Below is a small trained network, with its code and all its weights. Each question gives an input and a class and asks what happens when units are switched off, that is, made to give their printed mean instead of their output.

import numpy as np


def w(rows, s, z=0):
    codes = np.array(rows[::2]) - 128.0
    scale = np.full(codes.shape[1], s)
    scale[-1] = z or s
    return codes * scale


def norm(h):
    return h / np.sqrt((h * h).mean(-1, keepdims=True) + 1e-5)


def f(y):
    return np.maximum(y, 0)


def log_softmax(a):
    a = a - a.max(-1, keepdims=True)
    return a - np.log(np.exp(a).sum(-1, keepdims=True))


def net(x, mask):
    res = np.array(x, float).reshape(1, 2) / 4 @ E
    u = 0
    for l in range(3):
        y = f(norm(res) @ A[l][:, :-1].T + A[l][:, -1])
        res = res + np.where(mask[u : u + 5], y, B[l][:, -1]) @ B[l][:, :-1]
        u += 5
    return log_softmax(norm(res)[-1] @ U[:, :-1].T + U[:, -1])


A, B = {}, {}
E = w([
[134,181,146,60,139,45,142,106,138,25,247],'x0',
[156,18,99,69,124,226,138,203,62,255,98],'x1',
],0.009)
A[0] = w([
[201,104,128,227,143,156,154,112,159,149,105,246],'L0N1',
[203,156,10,93,47,129,137,63,201,118,207,45],'L0N2',
[177,84,169,93,202,119,206,191,133,205,173,254],'L0N3',
[178,108,159,3,168,100,224,127,200,109,163,151],'L0N4',
[175,101,33,110,95,192,163,152,115,161,122,179],'L0N5',
],0.0057,0.00055)
B[0] = w([
[95,74,133,103,228,92,180,117,163,164,110,207],'L0N1',
[106,108,92,176,105,113,134,131,203,166,143,209],'L0N2',
[104,148,146,92,88,192,110,161,117,3,132,242],'L0N3',
[130,158,103,71,140,131,63,81,85,140,149,254],'L0N4',
[124,79,143,188,118,94,121,101,99,113,119,244],'L0N5',
],0.011,0.0057)
A[1] = w([
[88,144,155,57,121,161,129,152,127,3,127,172],'L1N1',
[133,205,166,109,87,146,73,227,116,77,210,113],'L1N2',
[108,123,174,159,123,54,100,138,159,47,101,255],'L1N3',
[135,81,142,102,183,137,124,139,65,191,150,179],'L1N4',
[155,151,130,119,126,29,80,85,118,126,127,104],'L1N5',
],0.0065,0.0023)
B[1] = w([
[185,176,118,123,156,106,188,89,45,197,63,255],'L1N1',
[164,103,45,66,107,138,75,127,2,121,173,235],'L1N2',
[120,98,147,132,119,149,170,170,165,177,112,238],'L1N3',
[133,250,125,81,75,154,150,85,138,83,224,205],'L1N4',
[116,91,187,136,145,80,151,184,146,144,159,211],'L1N5',
],0.0095,0.0063)
A[2] = w([
[80,154,106,162,240,67,85,55,143,190,136,238],'L2N1',
[139,135,87,29,140,168,170,130,105,153,121,126],'L2N2',
[101,122,174,164,103,80,70,98,93,134,164,5],'L2N3',
[78,65,142,165,122,254,213,152,39,125,103,136],'L2N4',
[144,213,42,98,102,95,186,218,100,104,243,115],'L2N5',
],0.006,0.0016)
B[2] = w([
[180,161,187,225,215,148,176,181,151,66,111,212],'L2N1',
[65,215,59,181,101,250,51,180,238,191,148,203],'L2N2',
[174,71,126,188,133,54,145,139,44,76,134,146],'L2N3',
[124,136,121,81,38,42,111,162,198,115,97,255],'L2N4',
[106,3,121,160,153,185,105,20,86,50,183,235],'L2N5',
],0.0078,0.0081)
U = w([
[127,164,225,151,227,119,207,203,210,193,73,254],'0',
[126,48,152,144,194,77,139,87,98,68,251,22],'1',
[81,103,92,75,14,130,99,219,173,179,54,121],'2',
[124,167,71,50,101,210,44,98,2,127,177,98],'3',
],0.0087,0.00095)

Each question gives the input, the list of numbers given to net, and the class t.
The units are the neurons (one row each of A and B). Each row of codes is followed by its name. A weight is (code - 128) times the scale printed after its matrix; where a second scale follows, it is the last column's (A, B and U).
mask holds one flag per neuron, layer by layer. A switched-off neuron (its flag False) gives its mean, the last column of its row in B, instead of its output. The means were averaged over made-up inputs and are rounded, as every weight is.
A unit's drop is (log p(t) with every unit on - log p(t) with that unit switched off) / (log p(t) with every unit on - log p(t) with every unit switched off).
most important unit: the unit with the biggest drop
top k neurons: the k neurons with the biggest drops, biggest first
top k neurons in layer l: the k neurons of layer l with the biggest drops, biggest first
input [8,1], class 3: most important unit => L1N2
input [0,-8], class 0: top 2 neurons => [L0N3; L1N3]
input [0,3], class 2: top 3 neurons => [L0N5; L0N4; L2N4]
input [6,1], class 3: top 2 neurons => [L0N5; L1N2]
input [-3,0], class 0: top 2 neurons in layer 0 => [L0N1; L0N3]
input [0,4], class 2: top 3 neurons in layer 0 => [L0N5; L0N4; L0N3]
input [-8,-1], class 0: top 2 neurons => [L0N1; L0N3]
input [0,-5], class 0: top 3 neurons in layer 1 => [L1N3; L1N4; L1N2]
input [0,7], class 2: top 3 neurons in layer 0 => [L0N4; L0N5; L0N3]
input [7,1], class 3: top 2 neurons in layer 1 => [L1N2; L1N1]
input [-3,1], class 2: top 2 neurons in layer 0 => [L0N4; L0N2]
input [5,1], class 3: top 2 neurons in layer 0 => [L0N5; L0N1]
input [-5,-1], class 0: top 2 neurons in layer 0 => [L0N1; L0N3]
input [8,2], class 3: top 2 neurons in layer 0 => [L0N5; L0N1]
input [-7,-2], class 0: top neuron => [L0N1]
